Here is a tiny trained network, its code and every weight. The questions are about switching its units off for an input and a class, where a switched-off unit gives its printed mean instead of its output.

import numpy as np


def w(rows, s, z=0):
    codes = np.array(rows[::2]) - 128.0
    scale = np.full(codes.shape[1], s)
    scale[-1] = z or s
    return codes * scale


def norm(h):
    return h / np.sqrt((h * h).mean(-1, keepdims=True) + 1e-5)


def f(y):
    return np.maximum(y, 0)


def log_softmax(a):
    a = a - a.max(-1, keepdims=True)
    return a - np.log(np.exp(a).sum(-1, keepdims=True))


def net(x, mask):
    res = np.array(x, float).reshape(1, 4) / 4 @ E
    u = 0
    for l in range(4):
        y = f(norm(res) @ A[l][:, :-1].T + A[l][:, -1])
        res = res + np.where(mask[u : u + 9], y, B[l][:, -1]) @ B[l][:, :-1]
        u += 9
    return log_softmax(norm(res)[-1] @ U[:, :-1].T + U[:, -1])


A, B = {}, {}
E = w([
[145,33,122,224],'x0',
[178,218,157,180],'x1',
[2,169,205,169],'x2',
[175,60,244,77],'x3',
],0.0035)
A[0] = w([
[141,58,182,248,104],'L0N1',
[83,74,125,38,101],'L0N2',
[36,52,50,75,26],'L0N3',
[105,66,82,178,176],'L0N4',
[91,40,112,80,47],'L0N5',
[161,172,127,1,81],'L0N6',
[169,30,124,236,6],'L0N7',
[228,46,107,85,130],'L0N8',
[147,81,134,181,36],'L0N9',
],0.0071,0.0024)
B[0] = w([
[44,133,119,205,212],'L0N1',
[105,211,177,166,193],'L0N2',
[208,253,154,203,191],'L0N3',
[72,165,84,86,199],'L0N4',
[172,212,187,228,173],'L0N5',
[46,145,136,55,232],'L0N6',
[59,126,53,197,200],'L0N7',
[122,74,84,160,254],'L0N8',
[98,155,36,180,155],'L0N9',
],0.0059,0.0041)
A[1] = w([
[229,240,182,65,3],'L1N1',
[144,32,123,187,59],'L1N2',
[70,126,169,142,123],'L1N3',
[70,91,162,225,221],'L1N4',
[157,126,3,120,146],'L1N5',
[95,188,161,153,153],'L1N6',
[92,72,138,61,141],'L1N7',
[90,151,211,165,174],'L1N8',
[97,154,138,54,221],'L1N9',
],0.0054,0.0017)
B[1] = w([
[130,221,184,194,207],'L1N1',
[83,194,136,143,167],'L1N2',
[182,86,70,66,183],'L1N3',
[163,91,129,178,253],'L1N4',
[121,39,137,202,218],'L1N5',
[150,72,123,155,233],'L1N6',
[107,111,183,212,155],'L1N7',
[198,49,1,154,224],'L1N8',
[98,92,153,187,220],'L1N9',
],0.0045,0.0036)
A[2] = w([
[76,122,147,193,195],'L2N1',
[182,133,108,99,53],'L2N2',
[69,115,98,253,138],'L2N3',
[101,60,156,93,121],'L2N4',
[169,43,176,149,5],'L2N5',
[227,87,36,85,48],'L2N6',
[106,129,84,161,70],'L2N7',
[245,79,88,187,155],'L2N8',
[69,149,102,136,70],'L2N9',
],0.0076,0.0014)
B[2] = w([
[171,86,191,78,196],'L2N1',
[149,2,111,47,130],'L2N2',
[235,114,98,94,255],'L2N3',
[197,108,156,151,139],'L2N4',
[48,104,168,107,148],'L2N5',
[232,32,146,89,146],'L2N6',
[124,89,141,9,171],'L2N7',
[52,226,209,164,192],'L2N8',
[143,36,138,84,159],'L2N9',
],0.0047,0.0085)
A[3] = w([
[160,182,174,86,134],'L3N1',
[163,85,188,108,187],'L3N2',
[48,167,122,30,212],'L3N3',
[160,177,1,63,107],'L3N4',
[131,106,67,108,115],'L3N5',
[61,110,119,127,128],'L3N6',
[96,78,136,209,255],'L3N7',
[128,134,59,173,204],'L3N8',
[156,167,100,154,147],'L3N9',
],0.0073,0.0018)
B[3] = w([
[121,100,107,189,207],'L3N1',
[167,129,70,97,216],'L3N2',
[42,60,64,234,202],'L3N3',
[110,64,253,128,221],'L3N4',
[167,120,224,74,178],'L3N5',
[128,87,58,109,143],'L3N6',
[87,220,151,40,252],'L3N7',
[90,139,176,71,229],'L3N8',
[102,183,192,165,191],'L3N9',
],0.0063,0.004)
U = w([
[151,203,160,198,150],'0',
[34,98,77,179,160],'1',
[134,97,193,112,136],'2',
[182,81,136,110,141],'3',
[153,133,93,113,112],'4',
[144,186,2,99,7],'5',
[130,176,43,96,6],'6',
],0.016,0.013)

Each question gives the input, the list of numbers given to net, and the class t.
The units are the neurons (one row each of A and B). Each row of codes is followed by its name. A weight is (code - 128) times the scale printed after its matrix; where a second scale follows, it is the last column's (A, B and U).
mask holds one flag per neuron, layer by layer. A switched-off neuron (its flag False) gives its mean, the last column of its row in B, instead of its output. The means were averaged over made-up inputs and are rounded, as every weight is.
A unit's drop is (log p(t) with every unit on - log p(t) with that unit switched off) / (log p(t) with every unit on - log p(t) with every unit switched off).
The circuit of an input: a set's keep is (log p(t) with only the set's units on - log p(t) with every unit switched off) / (log p(t) with every unit on - log p(t) with every unit switched off). Starting from the 12 units with the biggest drops (on a tie, the unit counted first), units are removed one at a time, each time the one whose removal leaves the highest keep (on an exact tie, the one counted first), for as long as the keep stays at least 0.8.
circuit, biggest first: the units of the circuit, biggest drop first
most important unit: the unit with the biggest drop
k most important neurons: the k neurons with the biggest drops, biggest first
k most important neurons of layer l: the k neurons of layer l with the biggest drops, biggest first
input [-4,-8,-7,0], class 0: circuit, biggest first -> (L0N3; L0N5; L0N2)
input [-5,-2,2,-6], class 2: circuit, biggest first -> (L3N4; L2N8)
input [-4,-7,-7,6], class 0: circuit, biggest first -> (L0N5; L0N2; L1N1)
input [-4,3,8,4], class 3: most important unit -> L1N8
input [4,-4,3,-7], class 2: 2 most important neurons -> (L0N4; L0N3)
input [-4,-1,0,4], class 1: circuit, biggest first -> (L0N6; L3N3)
input [-5,-1,7,4], class 3: 2 most important neurons -> (L1N8; L2N8)
input [4,-8,-6,-5], class 0: circuit, biggest first -> (L0N3; L2N8)
input [-6,3,-8,-5], class 3: 2 most important neurons -> (L2N6; L0N3)
input [-8,7,-6,6], class 1: 3 most important neurons of layer 3 -> (L3N3; L3N1; L3N5)
input [6,6,-4,6], class 0: 2 most important neurons -> (L0N6; L2N8)
input [1,0,2,2], class 4: 3 most important neurons -> (L3N4; L3N2; L3N7)
input [-6,-7,-2,-8], class 2: 2 most important neurons of layer 2 -> (L2N8; L2N9)
input [-8,-6,8,3], class 1: circuit, biggest first -> (L3N3)
input [5,-7,1,6], class 0: 2 most important neurons -> (L0N5; L0N3)
input [-2,4,1,-5], class 2: 2 most important neurons -> (L0N3; L0N5)
input [-1,4,5,4], class 3: 2 most important neurons of layer 2 -> (L2N6; L2N3)
input [-4,6,-6,-8], class 2: 4 most important neurons -> (L3N4; L0N3; L0N5; L0N2)
input [-8,-5,-6,-3], class 1: 2 most important neurons -> (L0N6; L3N3)
input [0,-5,4,-5], class 0: circuit, biggest first -> (L0N3)
input [5,1,8,4], class 3: 2 most important neurons -> (L2N3; L2N1)
input [2,-8,-5,1], class 0: 2 most important neurons -> (L0N5; L0N3)
input [6,-2,2,-7], class 2: 2 most important neurons -> (L2N3; L3N5)
input [8,-2,0,6], class 1: 2 most important neurons of layer 0 -> (L0N7; L0N1)
